Below are the code and all the weights of a small trained network. Each question names an input and a class and asks about switching units off, where a switched-off unit gives its printed mean instead of its output.

import numpy as np


def w(rows, s, z=0):
    codes = np.array(rows[::2]) - 128.0
    scale = np.full(codes.shape[1], s)
    scale[-1] = z or s
    return codes * scale


def norm(h):
    return h / np.sqrt((h * h).mean(-1, keepdims=True) + 1e-5)


def f(y):
    return np.maximum(y, 0)


def log_softmax(a):
    a = a - a.max(-1, keepdims=True)
    return a - np.log(np.exp(a).sum(-1, keepdims=True))


def net(x, mask):
    res = np.array(x, float).reshape(1, 4) / 4 @ E
    u = 0
    for l in range(4):
        y = f(norm(res) @ A[l][:, :-1].T + A[l][:, -1])
        res = res + np.where(mask[u : u + 9], y, B[l][:, -1]) @ B[l][:, :-1]
        u += 9
    return log_softmax(norm(res)[-1] @ U[:, :-1].T + U[:, -1])


A, B = {}, {}
E = w([
[173,106,150,92,117,252,112,129,125,145,122,105],'x0',
[77,169,79,187,213,135,141,90,143,117,113,154],'x1',
[182,82,126,143,154,122,117,105,204,134,51,150],'x2',
[125,123,122,138,158,123,133,120,45,125,132,130],'x3',
],0.0028)
A[0] = w([
[151,114,134,128,179,186,122,138,150,131,101,130,112],'L0N0',
[120,145,123,124,108,188,136,119,193,124,142,130,66],'L0N1',
[150,123,138,117,46,90,128,131,249,133,117,128,120],'L0N2',
[120,139,130,133,140,150,145,130,199,128,105,130,96],'L0N3',
[145,134,112,142,143,186,121,100,155,132,127,128,102],'L0N4',
[112,143,135,126,130,144,111,124,161,146,131,132,86],'L0N5',
[88,146,118,134,149,205,135,124,202,126,160,128,3],'L0N6',
[177,106,144,100,77,254,123,145,118,131,120,119,127],'L0N7',
[161,112,119,135,208,194,120,101,195,128,75,123,134],'L0N8',
],0.009,0.0026)
B[0] = w([
[106,110,131,98,119,91,176,165,142,114,96,134,177],'L0N0',
[135,144,127,115,141,160,65,172,111,113,124,77,164],'L0N1',
[214,104,37,204,105,117,112,128,186,86,139,156,199],'L0N2',
[155,135,94,89,85,127,100,160,144,79,140,107,165],'L0N3',
[116,139,168,144,119,161,106,205,124,143,111,203,166],'L0N4',
[133,143,116,139,109,142,104,146,122,100,156,112,141],'L0N5',
[95,190,97,162,98,174,81,190,128,112,150,82,166],'L0N6',
[116,114,189,101,170,176,151,1,105,195,138,121,243],'L0N7',
[98,101,141,144,123,72,162,158,204,131,61,148,211],'L0N8',
],0.0078,0.011)
A[1] = w([
[162,115,113,122,206,188,84,94,87,118,122,117,121],'L1N0',
[170,90,111,127,148,122,161,2,136,142,154,117,55],'L1N1',
[187,112,123,122,109,204,89,72,85,130,189,102,93],'L1N2',
[190,128,147,120,141,169,86,100,97,151,166,109,114],'L1N3',
[86,187,92,159,163,72,126,102,69,100,191,97,49],'L1N4',
[179,119,103,114,97,90,86,108,184,94,161,77,97],'L1N5',
[74,155,107,147,176,77,147,105,86,118,187,124,58],'L1N6',
[230,62,173,38,75,148,121,169,9,120,130,96,2],'L1N7',
[153,72,109,144,103,33,178,171,134,95,115,154,190],'L1N8',
],0.009,0.00089)
B[1] = w([
[147,164,129,144,10,134,113,72,107,94,146,167,195],'L1N0',
[118,188,88,190,88,168,50,164,95,103,176,82,246],'L1N1',
[182,133,112,165,165,157,77,110,56,187,206,96,227],'L1N2',
[134,94,106,154,47,141,147,97,71,114,191,80,202],'L1N3',
[142,166,117,25,170,73,127,100,109,108,113,207,229],'L1N4',
[121,124,132,175,80,112,157,131,162,148,94,189,203],'L1N5',
[138,183,75,46,173,119,132,89,139,138,192,130,214],'L1N6',
[158,34,95,254,134,97,153,216,137,137,78,122,180],'L1N7',
[163,125,114,138,104,131,130,85,211,106,82,196,255],'L1N8',
],0.0075,0.0076)
A[2] = w([
[144,50,141,135,169,120,144,73,223,128,74,70,35],'L2N0',
[102,64,246,1,164,96,195,56,98,208,121,112,50],'L2N1',
[52,134,131,91,118,105,122,237,116,79,112,69,2],'L2N2',
[71,119,186,56,130,149,166,90,106,122,123,92,28],'L2N3',
[79,140,202,94,112,82,82,164,140,55,103,3,5],'L2N4',
[117,106,154,102,134,91,172,146,103,57,96,121,29],'L2N5',
[55,129,125,75,213,196,134,182,179,109,119,77,79],'L2N6',
[89,146,172,97,103,129,111,211,163,103,126,21,53],'L2N7',
[151,125,191,126,143,130,158,115,146,35,143,56,73],'L2N8',
],0.0075,0.00063)
B[2] = w([
[160,139,65,193,111,94,132,113,121,98,155,158,252],'L2N0',
[106,69,254,112,124,157,205,64,82,162,140,104,223],'L2N1',
[87,166,130,77,148,164,94,154,114,114,150,125,175],'L2N2',
[99,105,177,182,130,100,177,164,90,133,85,166,170],'L2N3',
[105,143,130,114,166,134,130,141,101,124,121,165,152],'L2N4',
[154,147,106,124,110,175,125,118,137,126,140,149,148],'L2N5',
[101,177,115,106,111,131,95,163,120,107,124,130,186],'L2N6',
[113,147,115,119,124,155,85,167,106,121,141,96,173],'L2N7',
[129,125,136,148,154,103,68,132,103,134,110,141,128],'L2N8',
],0.0081,0.0039)
A[3] = w([
[162,67,146,111,131,114,124,146,179,67,134,29,67],'L3N0',
[146,74,141,73,164,75,112,99,144,97,121,30,10],'L3N1',
[122,90,131,65,135,105,145,178,206,76,105,96,91],'L3N2',
[161,86,141,75,134,116,152,140,155,89,111,29,44],'L3N3',
[130,78,112,102,197,108,152,136,132,96,177,28,51],'L3N4',
[164,51,127,115,143,127,163,166,131,69,134,42,17],'L3N5',
[152,73,140,144,158,90,138,177,141,82,147,28,82],'L3N6',
[137,66,136,81,187,82,142,139,151,93,96,24,41],'L3N7',
[115,105,145,90,162,63,147,129,162,96,130,1,13],'L3N8',
],0.0089,0.0012)
B[3] = w([
[110,69,109,198,159,127,142,65,72,200,170,209,147],'L3N0',
[100,189,106,118,147,135,120,141,73,60,152,139,141],'L3N1',
[185,135,71,161,95,108,92,112,88,142,232,143,252],'L3N2',
[150,82,143,92,74,113,111,122,128,253,152,82,128],'L3N3',
[154,98,131,178,142,97,142,140,54,34,72,151,136],'L3N4',
[79,116,123,176,223,123,144,200,71,132,139,182,132],'L3N5',
[167,61,101,149,187,138,114,152,108,134,102,92,137],'L3N6',
[107,99,168,135,114,111,156,46,154,97,113,162,129],'L3N7',
[150,89,127,187,121,224,125,153,124,234,53,134,128],'L3N8',
],0.0052,0.0028)
U = w([
[144,127,127,157,103,166,100,101,84,142,179,83,158],'0',
[79,152,141,105,135,151,106,184,131,119,118,111,122],'1',
[148,113,97,161,111,103,134,132,185,108,104,163,164],'2',
[135,85,120,136,167,101,142,153,96,129,134,90,69],'3',
[125,97,141,93,153,86,142,134,148,116,124,3,1],'4',
[128,155,118,50,171,95,142,96,109,118,154,145,128],'5',
[95,98,196,120,138,139,170,108,119,154,111,118,110],'6',
],0.013,0.0056)

Each question gives the input, the list of numbers given to net, and the class t.
The units are the neurons (one row each of A and B). Each row of codes is followed by its name. A weight is (code - 128) times the scale printed after its matrix; where a second scale follows, it is the last column's (A, B and U).
mask holds one flag per neuron, layer by layer. A switched-off neuron (its flag False) gives its mean, the last column of its row in B, instead of its output. The means were averaged over made-up inputs and are rounded, as every weight is.
A unit's drop is (log p(t) with every unit on - log p(t) with that unit switched off) / (log p(t) with every unit on - log p(t) with every unit switched off).
The circuit of an input: a set's keep is (log p(t) with only the set's units on - log p(t) with every unit switched off) / (log p(t) with every unit on - log p(t) with every unit switched off). Starting from the 12 units with the biggest drops (on a tie, the unit counted first), units are removed one at a time, each time the one whose removal leaves the highest keep (on an exact tie, the one counted first), for as long as the keep stays at least 0.8.
circuit, biggest first: the units of the circuit, biggest drop first
unit that matters most: the unit with the biggest drop
top k neurons: the k neurons with the biggest drops, biggest first
k most important neurons of layer l: the k neurons of layer l with the biggest drops, biggest first
drop when u is switched off: that unit's drop, to one decimal
input [8,-2,1,-2], class 6: circuit, biggest first => L0N7
input [-3,-6,-3,3], class 2: top 3 neurons => L0N7, L1N7, L0N1
input [-3,4,-2,-2], class 5: top 2 neurons => L0N8, L0N2
input [7,1,3,-2], class 6: top 3 neurons => L0N7, L1N1, L0N8
input [7,4,-4,-8], class 1: top 3 neurons => L0N6, L0N8, L0N0
input [-8,-1,-3,3], class 5: top 2 neurons => L0N8, L0N2
input [-3,-6,-2,3], class 2: top 2 neurons => L0N7, L0N1
input [4,8,4,-2], class 1: top 2 neurons => L0N6, L0N2
input [-1,-2,-4,0], class 3: top 2 neurons => L0N8, L0N2
input [3,1,4,8], class 6: top 3 neurons => L0N2, L2N1, L1N1
input [-3,2,-1,6], class 5: top 2 neurons => L0N7, L0N8
input [2,5,0,2], class 1: top 3 neurons => L0N6, L0N2, L0N4
input [-2,-4,-8,8], class 3: 4 most important neurons of layer 0 => L0N8, L0N7, L0N2, L0N0
input [-4,8,-6,3], class 5: unit that matters most => L0N7
input [-1,-5,-8,5], class 3: top 3 neurons => L0N8, L0N7, L1N7
input [-5,-1,-4,3], class 5: top 2 neurons => L0N7, L0N8
input [2,5,0,7], class 2: drop when L0N7 is switched off => 4.9
input [3,6,-4,8], class 5: drop when L0N7 is switched off => 1.1
input [-1,7,-4,7], class 5: drop when L0N7 is switched off => 0.6
input [7,-1,6,5], class 6: top neuron => L0N7
input [6,3,1,7], class 6: drop when L0N8 is switched off => 0.0
